x =
-1.15 0.50 -0.29 -0.93 -0.16 -0.26 -1.02 -1.15 -0.68 -0.54 -1.22
1.80 3.53 0.88 3.46 1.81 0.55 2.12 1.44 1.91 0.89 2.17
0.21 3.62 -0.58 1.69 1.42 -0.61 -0.37 -1.02 0.90 0.49 1.00
-0.26 1.41 -0.76 0.28 1.15 -1.27 -1.39 -1.99 -0.17 1.03 0.37
2.23 2.50 1.31 3.49 1.10 1.32 3.14 2.69 2.22 0.61 2.27
2.28 4.22 1.56 4.56 2.73 1.00 3.37 3.92 2.67 -1.46 3.09
-1.36 2.39 -2.17 -1.34 -1.88 -0.28 -2.41 -3.76 -0.43 1.48 -1.66
-2.62 0.47 -1.85 -0.90 -1.09 -1.14 -3.02 -2.88 -0.66 2.83 -1.08
-3.60 -0.85 -0.88 -0.70 -0.38 -1.10 -2.54 -0.80 -0.76 1.47 -1.06
-0.26 -5.61 1.26 -0.93 -0.49 0.35 1.58 2.77 0.25 -1.51 0.53
1.81 1.14 0.25 0.52 -0.35 0.94 1.41 0.33 0.63 -0.44 0.38
-1.45 -5.54 -0.12 -2.87 -1.18 -0.78 -1.33 -0.52 -1.59 0.12 -1.17
1.41 5.02 -0.39 1.48 1.10 0.23 0.16 -0.50 0.50 -0.98 0.44
-1.03 2.13 -0.66 -0.74 0.98 -1.27 -2.90 -2.21 -2.28 1.10 -1.56
Indices start at 1.
(1, 1) => -1.15
(2, 1) => 1.80
(9, 3) => -0.88
(1, 6) => -0.26
(4, 1) => -0.26
(5, 3) => 1.31
(13, 11) => 0.44
(11, 4) => 0.52
(8, 6) => -1.14
(4, 3) => -0.76
(8, 1) => -2.62
(8, 3) => -1.85
(8, 7) => -3.02
(12, 8) => -0.52
(9, 1) => -3.60
(4, 4) => 0.28
(13, 8) => -0.50
(5, 7) => 3.14
(5, 9) => 2.22
(5, 1) => 2.23
(3, 10) => 0.49
(13, 7) => 0.16
(8, 5) => -1.09
(6, 4) => 4.56
(6, 9) => 2.67
(5, 2) => 2.50
(6, 5) => 2.73
(11, 8) => 0.33
(8, 2) => 0.47
(10, 8) => 2.77
(10, 1) => -0.26
(2, 5) => 1.81
(4, 11) => 0.37
(1, 8) => -1.15
(9, 11) => -1.06
(2, 4) => 3.46
(1, 5) => -0.16

m = [[4115, 3815, 6980, 8245, 4832, 1570, 5628, 5216, 5740, 6069, 2913, 4371, 1637, 2907], [4460, 4597, 7345, 5469, 5421, 1918, 6542, 6040, 5293, 6017, 3627, 3832, 2771, 4408], [4348, 4301, 7208, 6535, 5156, 1759, 6213, 5719, 5462, 6038, 3344, 3954, 2351, 3822], [4461, 4533, 7342, 5382, 5329, 1944, 6543, 6036, 5360, 6012, 3627, 3760, 2788, 4390], [4970, 5549, 7786, 1777, 6140, 2400, 7739, 7021, 4784, 5968, 4510, 2915, 4256, 6370], [4398, 4434, 7303, 5961, 5286, 1923, 6420, 5860, 5369, 6009, 3482, 3887, 2568, 4144], [4703, 5106, 7596, 3417, 5804, 2176, 7164, 6530, 4987, 5974, 4123, 3368, 3567, 5486], [4077, 3798, 6995, 8310, 4817, 1579, 5604, 5225, 5724, 6059, 2875, 4474, 1660, 2889], [4745, 5147, 7629, 3333, 5833, 2187, 7232, 6601, 5019, 5993, 4068, 3307, 3610, 5532], [4702, 5089, 7617, 3574, 5790, 2202, 7162, 6514, 5034, 5949, 4080, 3356, 3531, 5353], [4611, 4851, 7490, 4397, 5573, 2053, 6880, 6296, 5185, 5988, 3866, 3522, 3193, 4915], [4489, 4625, 7361, 5141, 5452, 2005, 6651, 6051, 5299, 5998, 3680, 3713, 2907, 4556], [4407, 4399, 7276, 6191, 5236, 1869, 6318, 5787, 5429, 6026, 3441, 3920, 2507, 4037]]
Indices start at 1.
row 1 col 1 => 4115
row 4 col 11 => 3627
row 13 col 1 => 4407
row 10 col 12 => 3356
row 5 col 1 => 4970
row 12 col 3 => 7361
row 4 col 1 => 4461
row 5 col 13 => 4256
row 10 col 10 => 5949
row 1 col 13 => 1637
row 1 col 10 => 6069
row 4 col 14 => 4390
row 7 col 14 => 5486
row 7 col 5 => 5804
row 2 col 9 => 5293
row 3 col 3 => 7208
row 7 col 7 => 7164
row 9 col 8 => 6601
row 5 col 7 => 7739
row 5 col 2 => 5549
row 13 col 9 => 5429
row 11 col 6 => 2053
row 10 col 4 => 3574
row 13 col 7 => 6318
row 3 col 14 => 3822
row 3 col 12 => 3954
row 7 col 10 => 5974
row 11 col 5 => 5573
row 4 col 10 => 6012
row 4 col 2 => 4533
row 2 col 13 => 2771
row 10 col 7 => 7162
row 3 col 9 => 5462
row 5 col 12 => 2915
row 8 col 12 => 4474
row 6 col 12 => 3887
row 5 col 10 => 5968
row 4 col 9 => 5360

X = [[-225, 127, -152, -48, 30, -150, 89, -278, 313, -151], [-265, -108, -387, 606, 274, -534, -92, 129, -456, -231], [-423, 11, 319, -474, 174, -78, -471, 639, 132, 718], [513, -679, -7, -146, -454, 288, 17, -186, -563, -303], [191, -225, -272, -34, -161, -12, 25, -220, -130, -430], [-295, 230, -623, 784, 77, -581, 390, -378, -22, -350], [410, -792, 313, -470, -632, 492, -151, -187, -776, -200], [378, -586, 371, -559, -593, 630, -444, -61, -716, 9], [133, -753, 446, -494, -681, 476, -518, 59, -719, 13], [-47, 290, -691, 637, 110, -586, 368, -506, 188, -446]]
Indices start at 1.
row 1 col 1	-225
row 1 col 2	127
row 8 col 9	-716
row 7 col 4	-470
row 5 col 6	-12
row 6 col 9	-22
row 5 col 3	-272
row 8 col 7	-444
row 9 col 9	-719
row 4 col 2	-679
row 2 col 9	-456
row 5 col 4	-34
row 2 col 1	-265
row 2 col 7	-92
row 8 col 2	-586
row 5 col 2	-225
row 6 col 4	784
row 10 col 9	188
row 10 col 3	-691
row 5 col 10	-430
row 3 col 3	319
row 5 col 9	-130
row 3 col 5	174
row 9 col 8	59
row 8 col 5	-593
row 8 col 10	9
row 6 col 1	-295
row 5 col 8	-220
row 3 col 6	-78
row 9 col 6	476
row 1 col 4	-48
row 9 col 5	-681
row 4 col 7	17

W =
[[ 0.04 -1.04  1.03  1.13 -0.49 -0.45 -0.82  0.58 -0.45]
 [ 0.94  0.00  1.14 -0.29 -0.07  0.79  0.23  0.31 -0.51]
 [ 0.68  1.80  1.01 -1.28 -0.49  0.81 -0.51  0.39  0.17]
 [ 1.18 -0.19  0.50  1.57 -0.20  0.68  1.42  1.93  0.97]
 [ 0.45 -1.34  1.01  0.40 -0.57  0.88 -1.15  1.51 -0.76]
 [-0.52 -0.54  0.58  0.93  0.02 -0.21 -0.37  0.85  0.18]
 [ 0.61  1.03  1.31 -0.79 -0.90  0.40 -2.29 -0.03 -0.36]
 [ 1.77  0.10  1.30 -0.24 -0.64  0.78 -0.19  0.72  0.44]
 [-0.01 -1.20  0.89 -0.23 -0.54  0.82 -1.55  0.47 -0.76]
 [ 0.24  0.26  1.41 -0.46 -0.07  0.00 -2.69  0.82 -0.40]
 [ 0.01  0.34 -0.87  1.23  2.11 -0.38  2.59  0.21  1.10]
 [-0.60  1.85  0.41 -0.40  1.19  0.75  2.29 -0.53  0.51]]
Rows and columns are counted from 1.
row 1 col 1	0.04
row 7 col 8	-0.03
row 8 col 9	0.44
row 8 col 3	1.30
row 4 col 7	1.42
row 3 col 9	0.17
row 4 col 6	0.68
row 3 col 4	-1.28
row 11 col 5	2.11
row 4 col 9	0.97
row 8 col 6	0.78
row 6 col 7	-0.37
row 9 col 3	0.89
row 8 col 8	0.72
row 6 col 6	-0.21
row 2 col 2	0.00
row 4 col 2	-0.19
row 12 col 5	1.19
row 7 col 7	-2.29
row 5 col 7	-1.15
row 4 col 8	1.93
row 9 col 9	-0.76
row 5 col 8	1.51
row 9 col 8	0.47
row 3 col 8	0.39
row 11 col 1	0.01
row 10 col 3	1.41
row 12 col 8	-0.53
row 10 col 7	-2.69
row 2 col 8	0.31
row 5 col 5	-0.57
row 1 col 9	-0.45
row 8 col 2	0.10

data =
[[45 49 55 49 50 49 55 55 55 56 50]
 [46 52 49 51 54 51 49 49 49 53 53]
 [52 46 49 52 52 52 51 53 47 52 52]
 [56 53 51 49 54 54 52 52 55 53 51]
 [27 76 30 60 72 36 70 52 32 84 57]
 [46 59 38 70 35 80 74 24 64 51 65]
 [59 67 66 22 68 36 31 73 39 55 20]]
Rows and columns are counted from 1.
(1, 1) -> 45
(1, 4) -> 49
(3, 4) -> 52
(4, 2) -> 53
(6, 3) -> 38
(1, 5) -> 50
(2, 4) -> 51
(4, 4) -> 49
(7, 1) -> 59
(4, 10) -> 53
(1, 7) -> 55
(2, 1) -> 46
(2, 6) -> 51
(5, 4) -> 60
(4, 11) -> 51
(6, 5) -> 35
(2, 9) -> 49
(6, 4) -> 70
(1, 11) -> 50
(3, 5) -> 52
(7, 5) -> 68
(5, 1) -> 27
